Below is a small trained network, with its code and all its weights. Each question gives an input and a class and asks what happens when units are switched off, that is, made to give their printed mean instead of their output.

import numpy as np


def w(rows, s, z=0):
    codes = np.array(rows[::2]) - 128.0
    scale = np.full(codes.shape[1], s)
    scale[-1] = z or s
    return codes * scale


def f(y):
    return y / 2 * (1 + np.tanh(0.7978845608 * (y + 0.044715 * y**3)))


def log_softmax(a):
    a = a - a.max(-1, keepdims=True)
    return a - np.log(np.exp(a).sum(-1, keepdims=True))


def net(x, mask):
    res = np.array(x, float).reshape(1, 7) / 4 @ E
    y = f(res @ A[0][:, :-1].T + A[0][:, -1])
    res = res + np.where(mask, y, B[0][:, -1]) @ B[0][:, :-1]
    return log_softmax(res[-1] @ U[:, :-1].T + U[:, -1])


A, B = {}, {}
E = w([
[68,143,118,113,184,145,234,144,188],'x0',
[139,90,99,130,125,164,153,137,116],'x1',
[127,141,76,217,195,147,87,39,108],'x2',
[163,255,75,72,147,228,110,139,128],'x3',
[124,105,106,116,136,132,122,139,123],'x4',
[135,97,108,125,128,154,142,135,121],'x5',
[133,109,122,136,124,157,148,134,116],'x6',
],0.016)
A[0] = w([
[141,129,123,216,247,149,97,53,105,197],'neuron 0',
[29,137,123,112,200,138,219,127,227,201],'neuron 1',
[194,202,63,106,218,174,125,135,163,123],'neuron 2',
[189,185,113,48,127,144,123,145,70,199],'neuron 3',
[158,108,151,142,60,136,88,127,129,202],'neuron 4',
[132,190,124,71,109,189,128,119,98,176],'neuron 5',
[138,66,192,110,79,97,149,144,169,195],'neuron 6',
[63,156,106,154,220,152,177,97,161,101],'neuron 7',
[62,67,140,183,164,95,151,88,113,172],'neuron 8',
[101,73,148,135,46,103,110,129,106,254],'neuron 9',
],0.013,0.0081)
B[0] = w([
[111,120,13,199,106,109,74,39,128,235],'neuron 0',
[79,180,188,116,235,118,224,247,98,250],'neuron 1',
[41,140,83,116,90,199,115,98,141,233],'neuron 2',
[124,102,203,96,117,204,65,124,231,224],'neuron 3',
[116,142,131,69,102,108,90,11,146,179],'neuron 4',
[123,95,167,131,110,235,149,135,185,216],'neuron 5',
[93,113,133,54,128,151,172,111,57,203],'neuron 6',
[12,134,74,100,194,100,83,55,98,203],'neuron 7',
[158,116,104,176,216,26,114,121,42,206],'neuron 8',
[117,218,72,69,90,85,162,52,94,199],'neuron 9',
],0.011,0.027)
U = w([
[35,157,72,63,99,145,130,76,106,190],'0',
[142,140,160,64,118,95,211,197,81,99],'1',
[254,134,54,188,76,74,73,68,102,200],'2',
[106,90,106,225,187,63,126,134,114,43],'3',
[194,96,178,65,50,147,104,129,244,217],'4',
[105,147,176,104,129,174,158,239,192,2],'5',
[163,93,82,215,62,169,4,98,189,131],'6',
],0.0098,0.0027)

Each question gives the input, the list of numbers given to net, and the class t.
The units are the neurons (one row each of A and B). Each row of codes is followed by its name. A weight is (code - 128) times the scale printed after its matrix; where a second scale follows, it is the last column's (A, B and U).
mask holds one flag per neuron, in row order. A switched-off neuron (its flag False) gives its mean, the last column of its row in B, instead of its output. The means were averaged over made-up inputs and are rounded, as every weight is.
A unit's drop is (log p(t) with every unit on - log p(t) with that unit switched off) / (log p(t) with every unit on - log p(t) with every unit switched off).
The circuit of an input: a set's keep is (log p(t) with only the set's units on - log p(t) with every unit switched off) / (log p(t) with every unit on - log p(t) with every unit switched off). Starting from all 10 units, units are removed one at a time, each time the one whose removal leaves the highest keep (on an exact tie, the one counted first), for as long as the keep stays at least 0.8.
units of the circuit, in order: the units of the circuit, biggest drop first
top k neurons: the k neurons with the biggest drops, biggest first
drop when u is switched off: that unit's drop, to one decimal
input [1,-7,5,-8,-4,-8,-8], class 3: units of the circuit, in order	[neuron 8]
input [1,7,1,-8,0,3,-4], class 3: top 2 neurons	[neuron 8; neuron 2]
input [5,3,0,-7,8,-8,-5], class 1: units of the circuit, in order	[neuron 0; neuron 1]
input [0,1,-3,7,5,-3,3], class 4: top 2 neurons	[neuron 1; neuron 3]
input [7,-5,0,8,6,-4,-6], class 5: top 3 neurons	[neuron 1; neuron 0; neuron 5]
input [5,1,0,5,0,4,-5], class 5: top 2 neurons	[neuron 1; neuron 0]
input [1,4,-4,-5,-3,3,0], class 1: top 2 neurons	[neuron 0; neuron 2]
input [-1,-7,-1,7,-1,-1,-3], class 4: top 2 neurons	[neuron 1; neuron 0]
input [3,7,0,6,8,1,-3], class 5: top 2 neurons	[neuron 0; neuron 9]
input [8,2,-8,-6,3,4,3], class 1: drop when neuron 1 is switched off	0.0
input [-5,-3,1,6,-3,6,1], class 6: drop when neuron 1 is switched off	0.2
input [-1,7,6,-3,2,-4,8], class 2: drop when neuron 1 is switched off	0.2
input [4,3,-1,-1,8,-4,-2], class 1: drop when neuron 0 is switched off	0.1
input [4,2,1,-6,4,-3,-2], class 3: units of the circuit, in order	[neuron 8]
